Here is a tiny trained network, its code and every weight. The questions are about switching its units off for an input and a target symbol, where a switched-off unit gives its printed mean instead of its output.

import numpy as np


def w(rows, s, z=0):
    codes = np.array(rows[::2]) - 128.0
    scale = np.full(codes.shape[1], s)
    scale[-1] = z or s
    return codes * scale


def f(y):
    return y / 2 * (1 + np.tanh(0.7978845608 * (y + 0.044715 * y**3)))


def softmax(a):
    e = np.exp(a - a.max(-1, keepdims=True))
    return e / e.sum(-1, keepdims=True)


def log_softmax(a):
    a = a - a.max(-1, keepdims=True)
    return a - np.log(np.exp(a).sum(-1, keepdims=True))


def net(x, mask):
    ids = ['γεζλξψω'.index(c) for c in x.split()]
    T = len(ids)
    res = E[ids] + P[:T]
    u = 0
    for l in range(2):
        q, k, v = (res @ M[l].T for M in (Q, K, V))
        z = softmax(np.where(np.tri(T) > 0, q @ k.T / 2**0.5, -1e9)) @ v
        res = res + np.where(mask[u], z, O[l][:, -1]) @ O[l][:, :-1]
        u += 1
        y = f(res @ A[l][:, :-1].T + A[l][:, -1])
        res = res + np.where(mask[u : u + 12], y, B[l][:, -1]) @ B[l][:, :-1]
        u += 12
    return log_softmax(res[-1] @ U[:, :-1].T + U[:, -1])


Q, K, V, O, A, B = {}, {}, {}, {}, {}, {}
E = w([
[68,129,78,155],'γ',
[91,98,69,136],'ε',
[121,52,68,133],'ζ',
[52,95,114,208],'λ',
[137,67,98,193],'ξ',
[102,255,139,175],'ψ',
[140,101,222,5],'ω',
],0.0095)
P = w([
[147,106,93,207],'0',
[180,128,37,114],'1',
[177,110,139,209],'2',
[152,141,59,91],'3',
[151,122,176,175],'4',
[120,149,78,80],'5',
[125,136,203,152],'6',
[86,155,97,70],'7',
[87,140,231,137],'8',
[43,163,117,65],'9',
[46,126,251,116],'10',
[87,151,108,77],'11',
],0.011)
Q[0] = w([
[173,173,255,133],'L0H0',
[113,168,206,83],'L0H0',
],0.0097)
K[0] = w([
[50,2,214,109],'L0H0',
[32,45,168,52],'L0H0',
],0.0083)
V[0] = w([
[90,51,3,169],'L0H0',
[163,208,126,253],'L0H0',
],0.0057)
O[0] = w([
[78,83,139,94,211],'L0H0',
[52,111,142,254,252],'L0H0',
],0.009,0.0029)
A[0] = w([
[126,111,80,193,170],'L0N0',
[152,202,84,79,105],'L0N1',
[145,130,144,44,50],'L0N2',
[70,172,156,62,132],'L0N3',
[134,76,249,208,113],'L0N4',
[183,61,85,40,52],'L0N5',
[111,165,108,127,131],'L0N6',
[99,94,71,152,177],'L0N7',
[226,103,123,51,180],'L0N8',
[117,112,225,177,176],'L0N9',
[112,89,91,149,203],'L0N10',
[132,92,113,139,254],'L0N11',
],0.012,0.0063)
B[0] = w([
[114,165,31,124,254],'L0N0',
[139,77,191,208,147],'L0N1',
[233,126,161,179,130],'L0N2',
[201,132,254,141,200],'L0N3',
[194,155,151,62,236],'L0N4',
[197,238,44,71,140],'L0N5',
[115,112,181,215,162],'L0N6',
[91,173,34,81,247],'L0N7',
[206,140,36,129,149],'L0N8',
[152,178,143,26,248],'L0N9',
[112,151,100,100,239],'L0N10',
[91,159,95,63,239],'L0N11',
],0.0076,0.0058)
Q[1] = w([
[75,254,151,32],'L1H0',
[67,140,99,121],'L1H0',
],0.0072)
K[1] = w([
[169,113,254,144],'L1H0',
[149,172,149,201],'L1H0',
],0.0075)
V[1] = w([
[255,100,141,87],'L1H0',
[146,94,37,72],'L1H0',
],0.0077)
O[1] = w([
[215,60,58,143,88],'L1H0',
[196,1,240,88,253],'L1H0',
],0.0072,0.00054)
A[1] = w([
[108,92,164,209,224],'L1N0',
[152,71,110,99,102],'L1N1',
[118,137,46,117,205],'L1N2',
[72,68,192,136,169],'L1N3',
[121,66,226,80,205],'L1N4',
[199,104,101,137,253],'L1N5',
[82,142,85,191,122],'L1N6',
[140,127,203,83,164],'L1N7',
[160,47,229,125,101],'L1N8',
[207,58,122,128,3],'L1N9',
[123,7,118,126,127],'L1N10',
[91,82,101,147,218],'L1N11',
],0.013,0.0064)
B[1] = w([
[60,52,160,55,142],'L1N0',
[157,141,150,97,161],'L1N1',
[139,154,187,134,251],'L1N2',
[89,175,93,249,138],'L1N3',
[149,80,46,138,167],'L1N4',
[143,117,170,197,180],'L1N5',
[122,35,133,108,197],'L1N6',
[139,79,95,116,178],'L1N7',
[97,198,175,116,160],'L1N8',
[57,138,104,143,172],'L1N9',
[179,148,94,109,156],'L1N10',
[103,116,152,180,171],'L1N11',
],0.013,0.014)
U = w([
[136,116,29,163,114],'γ',
[210,109,202,230,209],'ε',
[177,58,118,76,51],'ζ',
[42,66,221,177,224],'λ',
[141,255,203,80,138],'ξ',
[142,82,93,78,79],'ψ',
[91,177,54,234,4],'ω',
],0.0073,0.0035)

Each question gives the input, a string of symbols that net reads in full, and the target symbol t.
The units are the heads (2 rows each of Q, K, V and O) and the neurons (one row each of A and B). Each row of codes is followed by its name. A weight is (code - 128) times the scale printed after its matrix; where a second scale follows, it is the last column's (O, A, B and U).
mask holds one flag per unit, layer by layer, with each layer's heads first. A switched-off unit (its flag False) gives its mean, the last column of its rows in O or B, instead of its output. The means were averaged over made-up inputs and are rounded, as every weight is.
A unit's drop is (log p(t) with every unit on - log p(t) with that unit switched off) / (log p(t) with every unit on - log p(t) with every unit switched off).
The circuit of an input: a set's keep is (log p(t) with only the set's units on - log p(t) with every unit switched off) / (log p(t) with every unit on - log p(t) with every unit switched off). Starting from the 12 units with the biggest drops (on a tie, the unit counted first), units are removed one at a time, each time the one whose removal leaves the highest keep (on an exact tie, the one counted first), for as long as the keep stays at least 0.8.
circuit, biggest first: the units of the circuit, biggest drop first
top k neurons: the k neurons with the biggest drops, biggest first
top k neurons in layer l: the k neurons of layer l with the biggest drops, biggest first
input γ ψ ξ ψ ω, target ε: circuit, biggest first : [L1N5, L0H0, L1H0]
input ψ ψ ψ ψ ε λ ζ, target ψ: top 2 neurons : [L0N0, L0N4]
input ζ ξ ζ ε, target ζ: circuit, biggest first : [L1H0, L0H0, L1N4]
input λ ξ ω λ ψ, target ε: circuit, biggest first : [L1H0, L0N4, L0N7, L1N5]
input γ ψ ζ ψ ω ψ ξ, target ε: circuit, biggest first : [L1H0, L1N5, L0N4]
input ζ ψ γ ε ψ λ ξ γ ζ, target ζ: circuit, biggest first : [L0N4, L0N9, L1H0, L1N4]
input ε ε ψ, target ξ: circuit, biggest first : [L1N6, L1N4, L0N9]
input λ γ ψ ζ ζ ε ζ, target γ: top 3 neurons : [L1N4, L0N0, L0N5]
input ξ ε ζ ε, target ζ: circuit, biggest first : [L1H0, L0H0, L0N0, L1N4]
input ω λ ψ ξ ψ ψ ζ ψ ψ ε ε, target ξ: top 2 neurons in layer 1 : [L1N6, L1N4]
input ζ ψ ξ, target ξ: top neuron : [L0N0]
input ζ ζ λ ε ε ζ ζ, target γ: top 2 neurons : [L1N4, L1N3]
input ε ψ ω ζ ζ ψ, target λ: top 2 neurons : [L1N0, L0N9]
input ζ γ ζ ψ ψ λ ξ γ ψ ψ ζ ψ, target λ: top 2 neurons in layer 0 : [L0N9, L0N4]
input ψ ψ ψ ε γ ψ ζ ψ γ λ ζ, target ψ: top 2 neurons : [L0N9, L0N4]
input ζ ζ ε ψ ξ ψ ψ ε ψ ζ λ ω, target ε: top 2 neurons : [L1N5, L0N5]
input ε λ γ ξ ξ λ, target ω: top 3 neurons in layer 0 : [L0N9, L0N3, L0N5]
input ε ε ξ ζ ζ λ, target ω: top neuron in layer 0 : [L0N9]
input ε γ λ ψ ε ψ ψ ψ ω ψ λ, target ε: top 2 neurons : [L0N2, L1N5]
input λ ε ψ ω ε ζ ψ ξ, target λ: top neuron : [L1N6]
input ε ω ε ζ ε ζ, target ε: top 2 neurons : [L1N5, L0N2]
input γ ξ ζ ψ ξ ε ψ ω ε, target ε: top 3 neurons : [L0N3, L0N2, L1N5]
input γ λ ω ε, target ε: top 2 neurons : [L1N5, L1N2]
input ψ ω ψ λ, target λ: top 3 neurons in layer 1 : [L1N6, L1N2, L1N11]
